(in the rows, 128 means zero)
Each row of numbers belongs to one of the things below and depends on some of the facts about them. Some rows are named. Which thing is each other row?

How the things are related:
Θ: points at; π: refers to
magrul | Θ pegrol fiziklus stoklur nikli | π kluskoti
meklozim | Θ nogril zazustor bobes rele
mamustak | π runuka
stesun | Θ letis drerem | π zoni
flodan | π vafor vobrul
sufiden | π fastal
zapi | π stisir netrovi flodan duzo trogrin vobrul
pluzas | π dekestu
trakom | π puflok grora grafis kluskoti vobrul
grusto | Θ tagrok | π fastal
sadrin | Θ beso kubril
novi | π vupo tudril vobrul
klamo | π vobrul
kagiper | Θ stiskun | π tudril stisir vobrul
pegrol | π flubrun
skupa | Θ klamo divus
daruk | Θ legrus | π vobrul
puflok | Θ tope kubril | π tudril
ketor | Θ dufu tronobo
dubrosi | π gonuvim grovo
baluzi | π flodan plenok vobrul
moze | Θ goni pleto pluzas
brazigru | Θ vupo briplu | π runuka plasku
plustu | π vafor buzes
fliplam | π brutres
tizan | π vafor plasku vobrul
brazar | Θ flestil natrer
mitrir | π netrovi flodan stesun vobrul
soser | π vafor
debor | π fastal
dufu | π tregrepel
fligas | Θ tizan stasken flestil
trolo | Θ mepin | π numem
zazustor | π biskom grovo
netrovi | π puflok
trugrak | Θ taton trakom
skasi | Θ manuvar tuklek beso zubo | π vobrul
trista | π tudril vobrul
trogrin | π tudril vobrul
nakla | Θ fufe kero duzo
plogra | π klamo trogrin
grovo | π tudril
zotrin | π vupo biskom
stisir | π vafor grovo flodan
tudril | Θ vafor kogopin | π vobrul
mepin | π ketor
tagrok | π vobrul
podrak | Θ lotul lopo narur | π stisir vobrul
skemon | π vobrul
plopliklak | π puflok
patun | Θ grekek narur
skener | Θ flavik plavu
budrifom | π bostik tizan manos trinil
zoni | π novi
dravos | Θ tregrepel skoflu | π klamo
noskoram | π ketor
fludre | π duzo
beso | π manos
plestum | π vupo
togir | Θ tizan baluzi | π puflok novi trogrin vobrul
vagu | Θ dozun legrus | π vupo
trinil | Θ tuklek pimodun | π goni flubrun
pimodun | π plenok
tidofe | Θ manos fitil | π segis klufis pleto
klibru | π vobrul
klufis | π vupo
mifosta | π runuka ketor
kluskoti | π vobrul
zabrir | Θ trika droflufor flokluk
grekek | π vupo trista drebrom
stuklek | Θ brestal flaplubro
razam | π dites grafis
bostik | π fliplam
fitil | π klibru
zitre | Θ beso noskoram trakom | π tudril
zuklik | Θ goni taton mifosta klibru | π runuka
legrus | π flodan vobrul
kanudin | Θ feplil dopa dubrosi flavik bopler
bofi | π tudril
fiziklus | π skerobi
siflin | π fludre
dekestu | π tizan ketor buzes vobrul
drokatik | π noskoram pleto
sevu | Θ drulun
fleklus | π vafor tudril klufis mamustak
flaplubro | π tagrok treges
tafam | Θ lotul flavik stokal
sudu | Θ kero | π tagrok
buzes | Θ tope bratoda bilim | π vobrul
drotril | π bustuzo
taton | π vupo
zuskel | Θ natrer
bustuzo | π sudu brazigru
gonuvim | Θ dopa kastikla | π grovo
segis | Θ beklu plesa | π grovo vobrul
brutres | Θ stasken stoklur | π tizan
flofek | π novi klibru
grafis | π tudril
lova | π goni
plesa | π stasken zotrin vobrul
treges | π togir grora vobrul
dragrabre | Θ treges trogrin
klifam | π fime trakom
fastal | Θ tope feplil klufis fiziklus | π trogrin
beklu | π vupo
stasken | π puflok tudril brazigru
fufe | π togir grovo
tregrepel | π zoni runuka
klabul | Θ bostik skoflu
flubrun | π vobrul
manos | π grora
bopler | π zoni zazustor
numem | π puflok
lotul | π zuklik
grora | Θ dozun
plasku | π tudril ketor
keklon | π plogra
kogopin | π tagrok
plenok | π vupo runuka grovo vobrul
deflom | Θ sufiden dufu flodan | π soser
fime | π novi brutres
floskeler | Θ flubrun flodan bofi
nikli | π drebrom
skerobi | π grovo kuri

Named rows:
letis: [ 79  97 135 102 142  76 126 130 160  99 111 147 147 148 145 143 129 165
 176 124 149 120 113 101 140 107  75  89 124 134 134 136 151 117 154 132
  91 116]
segis: [104   5 111 112 128  90 149 114 112  96 142 147 183 120 146 161 141 183
 121 115 164  91 130 146 141 103 101  87 102 113 107 161 159 128 202 134
  72  99]
dopa: [ 73 106 137 107 135  80 120 136 154  89  97 143 150 136 154 130 135 164
 163 123 149 105 110  98 138 106  65 100 121 135 135 134 148 114 162 129
  91 117]
kagiper: [ 94  44  99 125 141  87 122 120 126  99 143 131 172 126 158 145 122 182
 127 133 153 103 129 120 159  99  91  98  99 112 124 167 163 147 187 108
  46 101]
drulun: [ 81  96 135 103 142  74 128 129 158  99 112 147 149 150 145 143 130 164
 176 127 150 122 113 102 141 106  75  90 123 135 136 134 151 118 154 131
  91 117]
rele: [ 81  97 136 102 142  75 126 130 159  99 108 147 147 150 146 142 130 163
 177 125 149 120 112 100 141 104  75  90 124 135 137 136 151 117 154 132
  91 117]
briplu: [ 82  97 137 103 141  76 126 130 159 100 109 146 147 151 145 141 130 163
 176 124 150 119 113 103 139 106  76  89 124 135 136 135 154 116 154 132
  89 116]
fliplam: [131  71 112 109 130  90 107 140 154 111 118 145 149 153 158 145 149 150
 170 132 135 107  90  99 142  93  86  97  96 136 108 154 156 114 147 107
  85 115]
brutres: [128  47 104 117 135  67  94 128 131 136 146 149 172 141 135 137 127 158
 149 149 147  94  95  78 129  80 112 112  57 141 104 148 135 129 149 110
  59 126]
drotril: [113  64 120 106 133  87 122 139 154 106 115 143 143 150 152 143 151 150
 166 130 144 114  96 109 151  92  80 102 110 128 117 161 159 112 156 123
  88 113]
mifosta: [ 90  64 118 117 133  85 111 147 148 122 101 141 154 141 134 154 160 154
 176 134 167 142  77 109 173  85  72 114 102 127 119 169 151 104 154 130
  79 112]
grora: [ 99  63 124  99 145  79 143 139 186 136 104 187 180 121 109 150 106 168
 125 120 133 114 153  90 145  93  57 107 125 115 122 103 170 143 143 141
  82 119]
sevu: [ 83  76 125 111 140  59 132 138 152 110 135 158 176 133 128 145 121 172
 147 134 166 108 126 100 133 102  76 101  99 134 136 121 136 137 153 127
  84 123]
pleto: [ 84  98 137 103 144  75 128 132 160 101 111 148 148 150 144 144 130 164
 178 127 150 122 111 104 140 107  75  88 123 137 136 133 151 117 155 129
  93 114]
debor: [127  64 116 107 133  91 122 138 157 106 119 146 141 155 158 140 153 149
 165 130 138 110  96 104 148  92  83 100 106 130 113 158 158 116 148 117
  90 113]
tizan: [118  61 105 113 131 100  79 105 114 114 111 132 161 151 162 140 127 174
 179 135 131 105  88  98 146  87 117  83  91 142  91 168 157 114 172 109
  41 102]
daruk: [115  17 102 118 123 105 127 112 145 120 111 170 196 120 133 145 119 187
 102 109 124 115 151 117 169  78  78  99 130  93  84 148 191 145 172 140
  51  96]
brazar: [ 82  64 115  90 170  53 121 120 126 118 106 159 145 148 125 137 117 147
 153 162 163  83 137  93 136  69 100  85 100 162 123 130 120 133 142 142
  49 136]
vupo: [ 80  97 147 128 146  37 108 143 150  74 124 118 116 158 129 165 115 129
 148 141 130 121  92 114 135  59  49  61 117 142 127 141 169 103 152 157
 108 152]
zuklik: [ 89  27 110 126 134  61 140 162 142 128 131 161 181 125 104 159 174 157
 141 141 200 143  94 128 185  76  65 129  91 119 121 163 133 120 150 146
  87 114]

Name these rows:
No name comes twice in this set of rows, the named rows included.
[ 81  86 125  82 169  72 118 117 135 105  77 152 120 161 142 137 126 141
 181 154 148  95 125  99 144  74  94  71 126 163 120 141 137 115 144 142
  58 129] : natrer
[102  69 126 134 131  48  97 139 145  78 134 109 110 155 134 163 135 113
 132 139 118 110  72 111 136  47  56  71  97 131 107 172 179  97 153 148
  99 154] : klufis
[ 66  69  71 108 149  83 147 106 182 106 167 142 132 135 151 122 146 144
 112 124 142  92 141  98 159 100  62 122  90  72 154 201 163 161 157 102
  39 120] : puflok
[ 81  68 106 124 147 104 115 107 131  82 115 111 138 144 178 135 125 174
 151 128 136 121 117 125 176 100  84  86 133 110 129 192 184 133 195 114
  41  91] : trista
[ 80  90 133 131 146  53 104 140 147 132 152 150 188 132 117 142 104 188
 168 141 172 138  99  83 140 109  88 116  72 137 144 121 134 136 163 123
  79 114] : ketor
[ 84  38 110 125 132  67 122 155 144 132 124 152 178 122 118 149 159 157
 140 143 189 134  96 104 173  80  75 136  86 117 124 166 140 121 152 131
  73 122] : brazigru
[ 82  86 125 115 139  62 125 145 145 100 127 155 179 124 137 138 124 173
 138 134 166  98 125 100 134 104  71 104  99 141 136 117 132 135 160 124
  86 119] : patun
[113  44 110 117 134  67 124 142 144 112 145 149 171 132 135 154 137 157
 133 138 158 100 111 110 140  89  83 102  85 128 119 146 144 130 158 121
  82 122] : tidofe
[123  37 113 102 125 122 124 115 163 120  80 166 170 132 140 151 123 175
 135 101 102 123 133 115 168  85  74  90 149  99  85 150 208 124 172 139
  61  92] : legrus
[108  58 117 109 136  85 129 136 149 100 116 143 143 149 147 155 154 149
 162 126 146 116  98 125 154  88  75  90 112 127 115 160 158 113 158 129
  88 111] : pimodun
[ 95  80 107 109 150  59 137 139 153 105 145 165 179 142 121 166 126 173
 152 129 165 106 126 131 146  97  61  79  97 139 132 112 127 147 148 123
  87 110] : trugrak

The same things again, as new rows of numbers:
Some rows with their names:
plogra: [127 119 126 133 140 136 118 119 120 129 129 124 123 132 126 128 118 135
 118 123 120 132 145 147 111 107 124 136 134 127 130 116 124 132 119 132
 113 119 114 130 116 126 134 130 127]
trogrin: [130 118 127 137 141 137 119 123 120 124 131 125 118 128 126 129 115 132
 120 124 122 133 149 145 112 105 126 136 133 129 132 113 125 132 117 132
 114 118 113 130 116 129 135 130 130]
plenok: [121 124 129 122 137 121 118 131 128 127 130 123 130 112 138 131 116 119
 120 126 126 138 136 131 117  95 130 132 127 129 125 123 121 129 124 136
 128 133 114 139 122 119 136 124 118]
drerem: [119 120 130 125 139 127 122 129 124 130 124 125 128 119 137 129 112 122
 117 125 125 134 134 132 118  99 127 131 129 125 123 119 121 129 121 137
 125 125 114 134 122 121 131 126 123]
beklu: [116 135 130 107 130 107 107 125 144 121 139 124 147 120 145 110 125 118
 127 118 132 129 136 140 105 106 135 132 124 128 137 144 136 134 135 143
 131 141 124 149  89 119 117 131 110]
flavik: [126 106 132 114 137 120 128 130 132 125 123  92 124 106 144 146 117 127
 133 124 123 133 125 139 118 127 120 133 127 123 138 112 113 128 105 124
 129 133 136 124 132 133 116 116 107]
skener: [131 110 135 115 124 123 134 129 131 123 123  98 125 108 137 142 113 128
 134 129 119 139 128 126 123 128 121 123 125 131 129 118 123 128 114 123
 135 120 139 124 123 135 127 111 110]
kagiper: [113 133 122 116 127 121 128 122 126 126 128 123 145 132 125 116 114 133
 124 131 120 130 135 128 112 129 125 123 126 131 121 138 130 127 139 126
 122 121 128 140  98 130 134 119 107]
dozun: [127 128 116 118 123 130 133 114 127 125 110 116 126 126 136 133 119 133
 130 115 108 137 157 134 124  76 130 125 138 134 112 131 108 146 140 107
 142 133 105 116 120  96 121 138 128]
grafis: [115 121 121 118 145 111 102 120 130 140 116 128 134 137 120 147 128 122
 105 138 105 136 128 126 129  97  87 133 137 104 112 120 117 146 108 132
 118 110 121 116 121 133 139 134 132]
zazustor: [123 130 132 124 137 117 122 131 135 130 133 126 131 103 136 131 116 120
 125 127 128 139 137 127 114  89 129 133 123 121 123 119 118 127 121 133
 125 133 110 143 122 117 139 121 118]
nogril: [119 121 129 125 138 128 121 128 125 129 124 123 128 121 136 130 114 121
 118 126 123 134 135 132 118  98 126 131 131 127 122 119 119 129 120 136
 125 123 114 136 124 120 131 128 121]
brutres: [122 118 147 120 128 130 130 123 114 137 108 128 132 135 135 118 107 110
 114 142 115 131 130 115 123 108 119 108 124 134 117 130 127 121 126 130
 135  99 127 134 129 126 140 119 124]
flaplubro: [106 127 115 111 140 123 116 121 117 128 119 121 145 143 130 118 117 132
 117 130 123 122 132 138 110 116 129 133 135 125 127 139 119 124 132 134
 119 136 120 140 112 124 131 126 100]
flodan: [115 127 117 122 146 124 127 138 121 127 118 135 122 117 134 128 103 122
 108 122 119 130 145 126 121 101 123 125 122 130 124 130 125 128 122 146
 120 116 107 137 115 134 134 126 121]
floskeler: [123 126 126 123 132 124 131 137 123 127 123 131 125 117 129 129 102 123
 116 128 116 138 143 118 123 108 124 115 118 138 118 132 133 126 130 139
 128 105 115 133 110 140 138 119 123]
droflufor: [119 119 129 124 140 127 119 130 124 128 125 124 128 120 138 131 113 121
 117 126 124 133 135 132 118  98 126 130 130 126 124 119 120 129 120 136
 125 125 114 133 123 120 131 128 122]
brazigru: [129 115 123 121 123 126 125 131 114 127 123 124 132 119 127 140 112 120
 123 138 121 141 135 116 125 106 130 125 128 145 110 136 127 119 129 138
 136 130 123 134 123 131 146 113 115]
klabul: [122 125 128 124 129 125 131 136 124 126 123 130 126 117 129 131 102 124
 117 128 117 138 140 117 121 113 123 116 119 138 117 130 133 128 130 138
 129 106 117 132 109 136 141 117 121]
flokluk: [119 121 130 126 138 128 120 127 126 128 123 124 127 120 136 130 115 123
 117 124 124 134 134 133 117  98 128 130 129 126 123 120 120 130 121 138
 126 124 115 134 123 121 132 127 122]

Name these rows:
No name comes twice in this set of rows, the named rows included.
[102 144 106 102 133 108 116 110 130 134 121 125 160 153 109 118 127 140
 118 140 108 125 130 126 117 139  96 126 135 112 116 151 124 138 135 118
 108 118 136 133  90 139 137 125 102] : trolo
[103 141 128 115 133 127 118 123 137 128 138 127 150 124 126 119 119 133
 119 123 137 128 129 143  98 116 131 144 129 116 121 129 118 128 136 123
 119 130 113 140 106 112 141 116 108] : fufe
[121 120 125 128 141 131 117 121 121 128 126 124 129 129 129 129 115 131
 117 126 122 130 141 141 113 106 122 135 134 127 127 120 121 132 121 133
 117 120 115 131 118 126 134 130 123] : klamo
[108 134 117 111 143 117 115 123 126 129 125 126 142 136 128 117 116 130
 116 125 122 125 140 138 109 114 124 133 129 120 131 140 122 130 131 136
 113 128 117 142 103 128 129 129 108] : bofi
[117 128 115 125 144 133 115 111 122 124 131 121 137 149 120 113 119 147
 125 123 122 122 148 157 100 129 126 139 138 125 140 128 126 129 130 126
 102 125 119 136  99 129 128 131 113] : keklon
[127 125 132 124 124 123 131 130 129 128 131 124 130 107 129 132 111 124
 127 132 122 144 137 117 120 104 126 122 121 133 116 125 127 125 129 131
 130 120 119 137 117 127 142 116 118] : segis
[ 66 111 207 102 150 170 152 142 105 146  85  83 142 222 199  89  28 115
  91 113 100  89  74 131  74 128 180  52 117 136 124  71  87 112 152 133
 140  33  96 117 152  66  66 148  87] : lova
[143 138 182  99 109  70  59 137 213  98 180 131 136  94 203  74 147  72
 131  80 139 136 131 158  99  80 138 122 108 130 171 153 201 182 133 179
 187 118 151 143  22 114  45 171 155] : nikli
[109 135 128 109 134 117 115 116 124 128 116 126 152 147 120 106 116 130
 118 138 109 128 133 127 117 133 112 120 130 125 125 153 129 123 135 117
 117 112 134 142 105 131 136 120 118] : magrul
[ 84 113  96 187 138 194 167 143 126 113 102 147 102  52 155 114 121 131
  99  88 147 140 116 125 163 126 114 169 144 130  87 102 129 149  97 117
 125 104 138 136 125 115 122 159 162] : duzo
[114 122 119 132 139 122 115 128 125 135 132 121 133 138 129 139 120 128
 120 137 113 144 120 121 126  97 118 124 138 121 108 100 119 140 122 150
 119 122 117 130 113 128 132 144 109] : trakom
[108 124 119 112 137 124 118 124 116 127 119 120 143 137 134 121 113 128
 118 128 126 124 132 135 108 115 136 133 133 131 125 137 118 121 134 140
 122 140 116 143 113 123 131 125  99] : pluzas
[140 100 133 132 132 128 121 145 118 129 125 128 110  89 141 158 113 103
 120 132 129 151 138 118 133  65 139 134 126 144 110 115 123 121 113 156
 146 142 107 133 147 121 150 118 130] : pleto

Now the same things, written a new way:
Named rows:
flubrun: [126 144 121  77 172 103 157 160 106 125 178 140 145 116 112 118  85 154
 135 108 120 157 166 138 155 133 123 129 114  94  88 137 184]
baluzi: [131 134 124 100 152 108 145 155 116 131 153 138 130 123 122 122  97 158
 138  97 109 151 151 139 141 131 113 130 130  98 109 122 167]
narur: [151 141 105 172 128 151  76 154 114 129 120 144 104 118 125 139 137 144
 134 131 125 127 161 122 125 148 151 148 150 110 129 144 119]
stasken: [146 141 117  86  83 146 170 150 121 120 101 173 112 128 156  52 159 158
 160  79 104 110 160 154 146 155 125 146 100 117 121 105 155]
beso: [136  93 100 174 132 110 136 173 123 131 153 158 130 132 142 128 136 111
 168 111  75 138 114 159 155 136  95 166 136 140 105 112 124]
fime: [150 128 121 116 123  96 134 151 129 148 118 158 114 139 146 126 138 124
 152 103 105 148 136 155 141 158 122 143 125 128 105 119 134]
vobrul: [128 133 108 124 173 146 131 165  90 109 180 120 122  87  88 132  81 174
 121 127 132 138 192 119 137 126 156 155 129  93 116 160 182]
drotril: [145 132 118 119 125 107 127 152 126 146 125 153 116 138 151 124 136 138
 147 105 103 141 139 149 142 148 117 132 136 121 114 120 132]
tuklek: [143 123  97 187 131 151  91 160 113 127 132 142 110 107 126 139 139 143
 139 128 101 127 160 131 133 136 143 174 153 135 128 135 125]
zazustor: [139 159 119 119 139 132 118 160 138 159 129 164 121 147 130 137 130 177
 137 109  75 109 128 141 138 118  86  95 164 107 133  82 115]
drulun: [147 143 109 163 127 149  91 152 114 129 121 140 104 113 128 139 136 154
 133 124 112 126 170 125 129 142 152 157 157 130 132 139 123]
flofek: [146 134 116 116 131 110 138 152 122 148 124 156 116 139 151 121 130 138
 149 103 107 141 144 150 143 147 121 136 123 120 109 122 137]
lova: [145 133 117 121 123 108 129 154 126 147 123 154 116 136 147 124 136 137
 147 106 104 142 140 149 141 149 117 131 137 121 113 120 133]
lerur: [146 138 107 164 124 150  92 154 113 130 122 139  99 112 128 138 137 155
 133 123 113 123 172 130 128 145 152 158 155 128 134 139 125]
stesun: [148  99 113  73 124 128 107 149 116 128 123 143 145 159 179 111 130 121
 130 115 114 136 115 117 143 133 123 129 112 144 107 107 121]
floskeler: [143 136 116 108 124 167  67 147 109 104 119 125 135 130 132 125 131 136
 113 134 119 125 159  96 124 133 158 165 147 162 108 121 104]
bilim: [151 139 116 156 126 149 112 154 111 122 128 140  92 120 133 145 130 160
 142 126 115 115 179 131 128 150 148 159 165 140 141 139 119]
vagu: [139 150 105  97 149 120 180 148 133 157  68  76 119 157 171 146 117  96
 116 111 117 113 111 106  78 116 101 147  36 161  83 119 109]
skemon: [127 132 119  90 168 109 157 161 106 128 173 139 132 114 115 117  89 155
 136 107 119 151 156 138 147 134 121 130 111  90  96 135 182]
kogopin: [144 132 118 114 129 104 129 154 125 149 128 156 120 136 148 124 132 135
 146 105 107 146 139 148 146 149 119 131 131 121 112 121 138]

Name these rows:
No name comes twice in this set of rows, the named rows included.
[144 155 121 118 134 133 119 162 137 151 132 163 116 151 132 135 126 171
 140 115  89 107 122 141 136 125  83  90 162  96 134  89 113] : dubrosi
[169  89 140  42 117 119 157 157 116 113 134 157 117 174 153 121 114 122
 149 130 128 110 115 137 137 160 122 150 132 166 116  95 114] : fastal
[138 130 121  99 142 104 143 159 122 138 150 150 126 126 116 125 114 145
 140 112 111 146 145 149 146 145 117 126 128 108 103 122 159] : zapi
[132 121 120  50 167 144 121 165 114 115 169 135 152 142 117 117  85 169
 113 122  99 116 110 105 134  99  97 102 131 107 105  83 143] : segis
[125 156 117  84 139 130 175 165 109 100 159 147 109 109 121  80 119 159
 154  98 100 119 149 133 132 145 113 132 100  85  79 136 173] : trista
[137 130 119 100 151 105 144 159 118 139 152 148 129 126 125 123 108 147
 138 110 111 147 148 146 146 142 118 128 125 104 104 126 164] : mitrir
[150 122 128 117 114  89 124 151 133 145 120 149 113 137 135 130 137 122
 149 105 107 157 128 155 138 163 115 138 141 129 107 120 139] : fliplam
[149 142 130 100 122 115 147 151 125 138 130 155 108 149 148 131 123 154
 152 108 105 122 148 148 141 149 109 128 157 129 128 112 123] : fiziklus
[152  87 147  66  94 100 109 141 129 102 111 118 136 146 134 110 117 115
 135  93 118 161 106 121 121 155 122 149 148 161 101  98 141] : brutres
[125 130 100 132 127 119 120 143 104 136 135 138 123 151 237 104 147 149
 150  79 103 143 156 119 157 137  95  97 147 101 133 161 127] : mamustak
[146 144 107 167 127 155  89 155 116 131 121 141 104 116 125 142 138 160
 131 126 112 118 170 128 130 139 145 151 161 127 139 131 120] : kuri
[129 134  90 175 128 158  84 145  93 126 131 128 113 127 217 121 149 168
 136 103 113 130 187 102 145 133 133 124 164 112 154 174 118] : runuka

